Below are the code and all the weights of a small trained network. Each question names an input and a class and asks about switching units off, where a switched-off unit gives its printed mean instead of its output.

import numpy as np


def w(rows, s, z=0):
    codes = np.array(rows[::2]) - 128.0
    scale = np.full(codes.shape[1], s)
    scale[-1] = z or s
    return codes * scale


def norm(h):
    return h / np.sqrt((h * h).mean(-1, keepdims=True) + 1e-5)


def f(y):
    return np.maximum(y, 0)


def log_softmax(a):
    a = a - a.max(-1, keepdims=True)
    return a - np.log(np.exp(a).sum(-1, keepdims=True))


def net(x, mask):
    res = np.array(x, float).reshape(1, 6) / 4 @ E
    u = 0
    for l in range(3):
        y = f(norm(res) @ A[l][:, :-1].T + A[l][:, -1])
        res = res + np.where(mask[u : u + 3], y, B[l][:, -1]) @ B[l][:, :-1]
        u += 3
    return log_softmax(norm(res)[-1] @ U[:, :-1].T + U[:, -1])


A, B = {}, {}
E = w([
[113,138,122,66,167,27,2,194,175,205,122,156],'x0',
[98,45,186,158,233,162,111,215,25,178,148,135],'x1',
[144,126,153,91,107,206,159,141,114,193,227,142],'x2',
[161,132,128,107,102,219,134,202,86,121,37,91],'x3',
[68,129,154,55,144,169,172,27,59,153,189,123],'x4',
[111,47,162,114,29,162,106,165,157,196,140,78],'x5',
],0.00095)
A[0] = w([
[192,169,59,171,230,174,148,197,14,21,26,156,35],'0.n1',
[91,228,65,37,206,6,115,79,147,158,132,247,173],'0.n2',
[140,160,96,226,131,37,103,110,210,67,98,113,3],'0.n3',
],0.0012,0.0015)
B[0] = w([
[158,245,137,98,166,138,54,218,123,218,111,133,191],'0.n1',
[67,44,141,109,108,151,103,145,93,130,53,74,251],'0.n2',
[158,91,43,199,129,82,151,107,155,38,112,250,166],'0.n3',
],0.0022,0.0017)
A[1] = w([
[85,101,175,140,220,110,127,120,79,167,254,157,3],'1.n1',
[139,69,189,137,94,204,149,164,92,130,122,69,48],'1.n2',
[165,128,110,175,133,30,134,109,205,49,96,147,19],'1.n3',
],0.0026,0.0018)
B[1] = w([
[180,68,129,83,205,129,174,149,95,187,182,253,255],'1.n1',
[82,84,127,161,108,106,158,117,141,107,80,123,248],'1.n2',
[90,106,77,192,124,85,109,138,141,69,137,207,248],'1.n3',
],0.0047,0.0015)
A[2] = w([
[142,188,123,112,70,186,236,3,139,73,185,130,21],'2.n1',
[213,230,181,205,211,144,124,217,61,89,79,92,2],'2.n2',
[103,79,142,110,175,65,74,224,110,135,82,122,131],'2.n3',
],0.0022,0.002)
B[2] = w([
[253,179,29,167,107,189,103,36,42,151,207,68,200],'2.n1',
[139,183,198,138,215,161,107,180,153,85,107,85,175],'2.n2',
[138,163,140,129,105,134,165,77,144,115,183,118,252],'2.n3',
],0.0042,0.0021)
U = w([
[100,143,37,209,100,16,85,117,186,21,92,211,193],'0',
[141,47,161,84,221,136,189,142,63,203,198,243,213],'1',
[67,19,171,184,31,193,209,168,108,129,38,68,120],'2',
[214,175,44,156,67,201,155,3,63,122,185,73,136],'3',
[162,216,204,177,243,174,113,239,128,76,64,83,130],'4',
[139,214,105,52,147,159,127,113,107,103,84,108,1],'5',
[34,139,166,48,151,42,78,26,106,147,136,88,50],'6',
[154,148,145,68,21,102,54,200,230,201,149,96,116],'7',
],0.0063,0.0023)

Each question gives the input, the list of numbers given to net, and the class t.
The units are the neurons (one row each of A and B). Each row of codes is followed by its name. A weight is (code - 128) times the scale printed after its matrix; where a second scale follows, it is the last column's (A, B and U).
mask holds one flag per neuron, layer by layer. A switched-off neuron (its flag False) gives its mean, the last column of its row in B, instead of its output. The means were averaged over made-up inputs and are rounded, as every weight is.
A unit's drop is (log p(t) with every unit on - log p(t) with that unit switched off) / (log p(t) with every unit on - log p(t) with every unit switched off).
The circuit of an input: a set's keep is (log p(t) with only the set's units on - log p(t) with every unit switched off) / (log p(t) with every unit on - log p(t) with every unit switched off). Starting from all 9 units, units are removed one at a time, each time the one whose removal leaves the highest keep (on an exact tie, the one counted first), for as long as the keep stays at least 0.8.
circuit, biggest first: the units of the circuit, biggest drop first
unit that matters most: the unit with the biggest drop
top k neurons: the k neurons with the biggest drops, biggest first
top k neurons in layer l: the k neurons of layer l with the biggest drops, biggest first
drop when u is switched off: that unit's drop, to one decimal
input [6,-1,-6,8,5,-8], class 4: unit that matters most : 2.n2
input [0,3,4,1,-6,6], class 2: top 2 neurons : 1.n2, 1.n1
input [4,1,-7,4,3,-6], class 4: circuit, biggest first : 2.n2, 0.n1
input [-7,6,-6,-1,-4,0], class 4: circuit, biggest first : 0.n1, 2.n2
input [4,-3,-3,1,6,-8], class 6: top 2 neurons : 0.n2, 2.n1
input [-5,-1,5,8,-6,-1], class 4: top 2 neurons : 0.n1, 2.n2
input [-7,-2,0,1,-7,2], class 0: circuit, biggest first : 0.n2, 1.n3, 2.n1
input [4,2,-6,2,4,1], class 6: top 3 neurons : 2.n1, 1.n1, 2.n3
input [-8,8,0,7,-3,-1], class 4: top 3 neurons : 0.n1, 2.n2, 0.n2
input [0,0,5,3,3,2], class 2: top 2 neurons in layer 1 : 1.n2, 1.n1
input [-6,4,8,6,-1,-3], class 2: drop when 0.n1 is switched off : -0.2
input [3,0,2,4,-2,-7], class 4: drop when 2.n2 is switched off : 0.2
